Below are the code and all the weights of a small trained network. Each question names an input and a class and asks about switching units off, where a switched-off unit gives its printed mean instead of its output.

import numpy as np


def w(rows, s, z=0):
    codes = np.array(rows[::2]) - 128.0
    scale = np.full(codes.shape[1], s)
    scale[-1] = z or s
    return codes * scale


def f(y):
    return y / 2 * (1 + np.tanh(0.7978845608 * (y + 0.044715 * y**3)))


def log_softmax(a):
    a = a - a.max(-1, keepdims=True)
    return a - np.log(np.exp(a).sum(-1, keepdims=True))


def net(x, mask):
    res = np.array(x, float).reshape(1, 7) / 4 @ E
    y = f(res @ A[0][:, :-1].T + A[0][:, -1])
    res = res + np.where(mask, y, B[0][:, -1]) @ B[0][:, :-1]
    return log_softmax(res[-1] @ U[:, :-1].T + U[:, -1])


A, B = {}, {}
E = w([
[175,196,194,78,77,187],'x0',
[201,199,120,97,119,103],'x1',
[115,13,43,141,162,174],'x2',
[86,114,136,104,178,146],'x3',
[192,155,96,3,197,218],'x4',
[222,121,28,108,145,117],'x5',
[104,170,150,104,175,95],'x6',
],0.0046)
A[0] = w([
[93,65,72,138,149,134,246],'N0',
[160,172,114,79,149,134,161],'N1',
[134,137,126,117,131,128,147],'N2',
[90,162,149,196,74,23,155],'N3',
[147,92,93,139,124,140,158],'N4',
[84,87,128,132,145,127,157],'N5',
[182,67,47,125,110,168,154],'N6',
[127,143,154,126,112,137,137],'N7',
[142,106,106,128,121,135,144],'N8',
[123,146,155,172,103,91,172],'N9',
[123,121,135,134,134,119,147],'N10',
[125,156,179,106,105,159,112],'N11',
[153,121,96,103,125,138,202],'N12',
[194,189,96,70,180,138,121],'N13',
[124,177,199,100,97,172,95],'N14',
[129,120,124,129,130,129,142],'N15',
[132,113,113,134,128,136,147],'N16',
[137,174,162,72,102,166,197],'N17',
[133,115,116,131,127,133,143],'N18',
[4,40,120,157,175,126,147],'N19',
[140,113,113,124,124,131,142],'N20',
[132,113,115,131,128,132,148],'N21',
[100,98,127,131,140,128,155],'N22',
[166,66,64,135,107,151,138],'N23',
[168,155,93,74,158,136,171],'N24',
[122,154,171,107,106,158,119],'N25',
[121,177,196,144,85,116,251],'N26',
[158,159,116,95,150,132,146],'N27',
],0.013,0.0018)
B[0] = w([
[129,32,133,143,155,138,210],'N0',
[120,170,117,80,142,125,171],'N1',
[124,139,123,122,131,131,132],'N2',
[115,148,73,163,12,90,238],'N3',
[120,109,120,157,158,127,156],'N4',
[138,85,128,105,113,135,167],'N5',
[140,128,101,205,196,110,200],'N6',
[128,136,160,131,126,128,140],'N7',
[114,123,121,142,151,121,139],'N8',
[125,152,116,154,74,120,175],'N9',
[147,123,119,131,107,139,133],'N10',
[129,136,182,133,153,144,160],'N11',
[119,145,101,130,164,118,154],'N12',
[131,186,78,43,144,126,200],'N13',
[143,136,203,151,156,164,183],'N14',
[126,122,123,129,132,128,131],'N15',
[119,112,130,133,145,115,136],'N16',
[126,160,184,98,167,140,183],'N17',
[117,119,126,132,142,120,133],'N18',
[128,4,144,44,92,158,254],'N19',
[118,127,121,135,146,122,134],'N20',
[116,117,121,134,141,127,135],'N21',
[146,95,126,116,116,130,151],'N22',
[122,113,115,192,181,125,183],'N23',
[147,165,81,88,148,108,179],'N24',
[140,134,176,129,150,137,155],'N25',
[115,169,199,173,81,129,208],'N26',
[125,160,103,97,136,135,156],'N27',
],0.039,0.0079)
U = w([
[88,168,122,182,29,76,251],'0',
[151,198,74,27,171,119,210],'1',
[123,25,139,73,106,178,113],'2',
[140,177,254,131,139,197,25],'3',
[130,95,90,236,204,107,40],'4',
],0.0043,0.00029)

Each question gives the input, the list of numbers given to net, and the class t.
The units are the neurons (one row each of A and B). Each row of codes is followed by its name. A weight is (code - 128) times the scale printed after its matrix; where a second scale follows, it is the last column's (A, B and U).
mask holds one flag per neuron, in row order. A switched-off neuron (its flag False) gives its mean, the last column of its row in B, instead of its output. The means were averaged over made-up inputs and are rounded, as every weight is.
A unit's drop is (log p(t) with every unit on - log p(t) with that unit switched off) / (log p(t) with every unit on - log p(t) with every unit switched off).
The circuit of an input: a set's keep is (log p(t) with only the set's units on - log p(t) with every unit switched off) / (log p(t) with every unit on - log p(t) with every unit switched off). Starting from the 12 units with the biggest drops (on a tie, the unit counted first), units are removed one at a time, each time the one whose removal leaves the highest keep (on an exact tie, the one counted first), for as long as the keep stays at least 0.8.
circuit, biggest first: the units of the circuit, biggest drop first
unit that matters most: the unit with the biggest drop
top k neurons: the k neurons with the biggest drops, biggest first
drop of u: that unit's drop, to one decimal
input [8,-4,-5,-1,-1,7,5], class 3: unit that matters most : N14
input [-5,7,4,7,0,-1,-4], class 4: circuit, biggest first : N6; N23
input [7,6,-6,-1,3,3,-7], class 1: top 4 neurons : N13; N24; N1; N27
input [-5,4,-6,1,5,-6,8], class 3: circuit, biggest first : N14; N17
input [-5,-2,-8,6,7,-3,-7], class 1: circuit, biggest first : N26; N0
input [6,-5,0,4,7,-1,-7], class 1: top 3 neurons : N26; N13; N24
input [-8,4,4,3,-4,5,1], class 4: top 4 neurons : N6; N23; N4; N13
input [-3,4,5,-7,6,5,-1], class 4: top 3 neurons : N6; N23; N4
input [-3,0,3,-6,3,7,7], class 1: top 3 neurons : N13; N24; N1
input [-6,2,-2,-1,5,2,-6], class 4: top 3 neurons : N6; N23; N19
input [5,4,-3,-2,-2,-7,6], class 3: drop of N11 : 0.0
input [5,-4,-2,-8,5,-1,8], class 3: drop of N14 : 0.4
input [5,-5,-6,5,-5,8,-4], class 0: drop of N19 : 0.1
input [6,0,0,2,-8,-6,-4], class 0: circuit, biggest first : N3
input [-6,8,-4,4,-5,8,-1], class 0: drop of N3 : 0.3
